Below are the code and all the weights of a small trained network. Each question names an input and a class and asks about switching units off, where a switched-off unit gives its printed mean instead of its output.

import numpy as np


def w(rows, s, z=0):
    codes = np.array(rows[::2]) - 128.0
    scale = np.full(codes.shape[1], s)
    scale[-1] = z or s
    return codes * scale


def f(y):
    return y / 2 * (1 + np.tanh(0.7978845608 * (y + 0.044715 * y**3)))


def log_softmax(a):
    a = a - a.max(-1, keepdims=True)
    return a - np.log(np.exp(a).sum(-1, keepdims=True))


def net(x, mask):
    res = np.array(x, float).reshape(1, 4) / 4 @ E
    y = f(res @ A[0][:, :-1].T + A[0][:, -1])
    res = res + np.where(mask, y, B[0][:, -1]) @ B[0][:, :-1]
    return log_softmax(res[-1] @ U[:, :-1].T + U[:, -1])


A, B = {}, {}
E = w([
[23,219,74,125,15],'x0',
[11,55,219,181,159],'x1',
[175,12,110,167,23],'x2',
[105,105,2,209,173],'x3',
],0.0098)
A[0] = w([
[99,166,129,124,74,206],'neuron 0',
[135,142,166,115,99,127],'neuron 1',
[180,81,117,178,39,103],'neuron 2',
[110,131,173,20,132,99],'neuron 3',
[172,124,89,91,147,99],'neuron 4',
[135,99,137,96,183,68],'neuron 5',
[140,116,91,200,178,71],'neuron 6',
[109,115,38,187,188,73],'neuron 7',
[214,89,151,141,194,158],'neuron 8',
[127,181,104,183,180,105],'neuron 9',
[139,92,152,131,179,60],'neuron 10',
[74,174,110,96,132,135],'neuron 11',
[198,163,89,118,109,53],'neuron 12',
[160,91,124,92,190,133],'neuron 13',
[133,164,111,86,149,166],'neuron 14',
[54,101,160,173,156,89],'neuron 15',
[111,123,144,123,128,36],'neuron 16',
[75,99,167,160,122,19],'neuron 17',
[91,116,190,208,153,2],'neuron 18',
[102,150,127,147,94,152],'neuron 19',
[101,141,60,176,203,99],'neuron 20',
[139,144,191,80,111,58],'neuron 21',
[86,165,121,111,54,81],'neuron 22',
[95,232,144,86,247,41],'neuron 23',
[174,142,50,53,141,28],'neuron 24',
[173,179,106,102,109,30],'neuron 25',
[65,168,78,131,62,86],'neuron 26',
[132,29,109,110,38,40],'neuron 27',
[165,138,189,115,128,72],'neuron 28',
],0.015,0.0027)
B[0] = w([
[126,142,180,183,147,208],'neuron 0',
[167,127,123,146,103,173],'neuron 1',
[153,28,69,89,204,229],'neuron 2',
[222,81,75,158,15,211],'neuron 3',
[56,118,171,106,125,178],'neuron 4',
[105,152,142,144,162,177],'neuron 5',
[144,156,95,159,82,201],'neuron 6',
[187,118,75,154,20,235],'neuron 7',
[91,196,185,197,169,247],'neuron 8',
[166,76,81,112,105,185],'neuron 9',
[93,161,138,141,146,189],'neuron 10',
[154,125,152,141,175,191],'neuron 11',
[25,142,204,66,105,201],'neuron 12',
[85,204,175,214,157,201],'neuron 13',
[118,108,150,107,142,173],'neuron 14',
[36,121,182,24,95,224],'neuron 15',
[90,105,106,134,123,136],'neuron 16',
[89,139,165,77,118,199],'neuron 17',
[70,145,150,67,111,210],'neuron 18',
[90,112,192,170,193,173],'neuron 19',
[167,88,111,173,80,221],'neuron 20',
[179,111,73,165,41,202],'neuron 21',
[124,186,162,181,149,221],'neuron 22',
[219,76,1,70,224,255],'neuron 23',
[33,133,170,49,99,209],'neuron 24',
[90,147,137,88,106,187],'neuron 25',
[106,178,168,202,160,232],'neuron 26',
[224,38,101,112,192,234],'neuron 27',
[145,149,92,190,76,183],'neuron 28',
],0.01,0.014)
U = w([
[180,88,107,80,193,254],'0',
[125,177,155,193,158,114],'1',
[175,115,115,150,2,79],'2',
[85,133,154,27,85,30],'3',
],0.019,0.0032)

Each question gives the input, the list of numbers given to net, and the class t.
The units are the neurons (one row each of A and B). Each row of codes is followed by its name. A weight is (code - 128) times the scale printed after its matrix; where a second scale follows, it is the last column's (A, B and U).
mask holds one flag per neuron, in row order. A switched-off neuron (its flag False) gives its mean, the last column of its row in B, instead of its output. The means were averaged over made-up inputs and are rounded, as every weight is.
A unit's drop is (log p(t) with every unit on - log p(t) with that unit switched off) / (log p(t) with every unit on - log p(t) with every unit switched off).
The circuit of an input: a set's keep is (log p(t) with only the set's units on - log p(t) with every unit switched off) / (log p(t) with every unit on - log p(t) with every unit switched off). Starting from the 12 units with the biggest drops (on a tie, the unit counted first), units are removed one at a time, each time the one whose removal leaves the highest keep (on an exact tie, the one counted first), for as long as the keep stays at least 0.8.
units of the circuit, in order: the units of the circuit, biggest drop first
k most important neurons: the k neurons with the biggest drops, biggest first
drop of u: that unit's drop, to one decimal
input [-3,6,-7,-8], class 2: 2 most important neurons -> neuron 3; neuron 21
input [6,6,4,4], class 1: units of the circuit, in order -> neuron 26
input [-3,8,-7,-6], class 3: 3 most important neurons -> neuron 15; neuron 18; neuron 27
input [1,-4,4,2], class 0: 2 most important neurons -> neuron 2; neuron 15
input [-2,-8,-1,-7], class 3: 4 most important neurons -> neuron 12; neuron 24; neuron 7; neuron 25
input [-6,-8,5,8], class 2: 4 most important neurons -> neuron 7; neuron 6; neuron 20; neuron 15
input [-4,5,-7,8], class 2: 4 most important neurons -> neuron 7; neuron 20; neuron 6; neuron 2
input [-8,-1,0,8], class 1: 2 most important neurons -> neuron 8; neuron 13
input [8,-6,7,-1], class 1: 3 most important neurons -> neuron 26; neuron 22; neuron 23
input [0,-1,6,6], class 0: 4 most important neurons -> neuron 2; neuron 27; neuron 3; neuron 21
input [6,7,-6,-1], class 3: 3 most important neurons -> neuron 15; neuron 27; neuron 18
input [-5,7,-6,-3], class 3: 4 most important neurons -> neuron 15; neuron 18; neuron 27; neuron 2
input [-4,-5,-4,-1], class 3: 4 most important neurons -> neuron 24; neuron 27; neuron 12; neuron 2
input [6,0,-7,0], class 0: units of the circuit, in order -> neuron 23
input [-7,-4,-6,-5], class 1: drop of neuron 2 -> 0.6
input [5,8,6,7], class 3: drop of neuron 18 -> 0.3
input [4,2,-5,-7], class 2: drop of neuron 21 -> 0.2
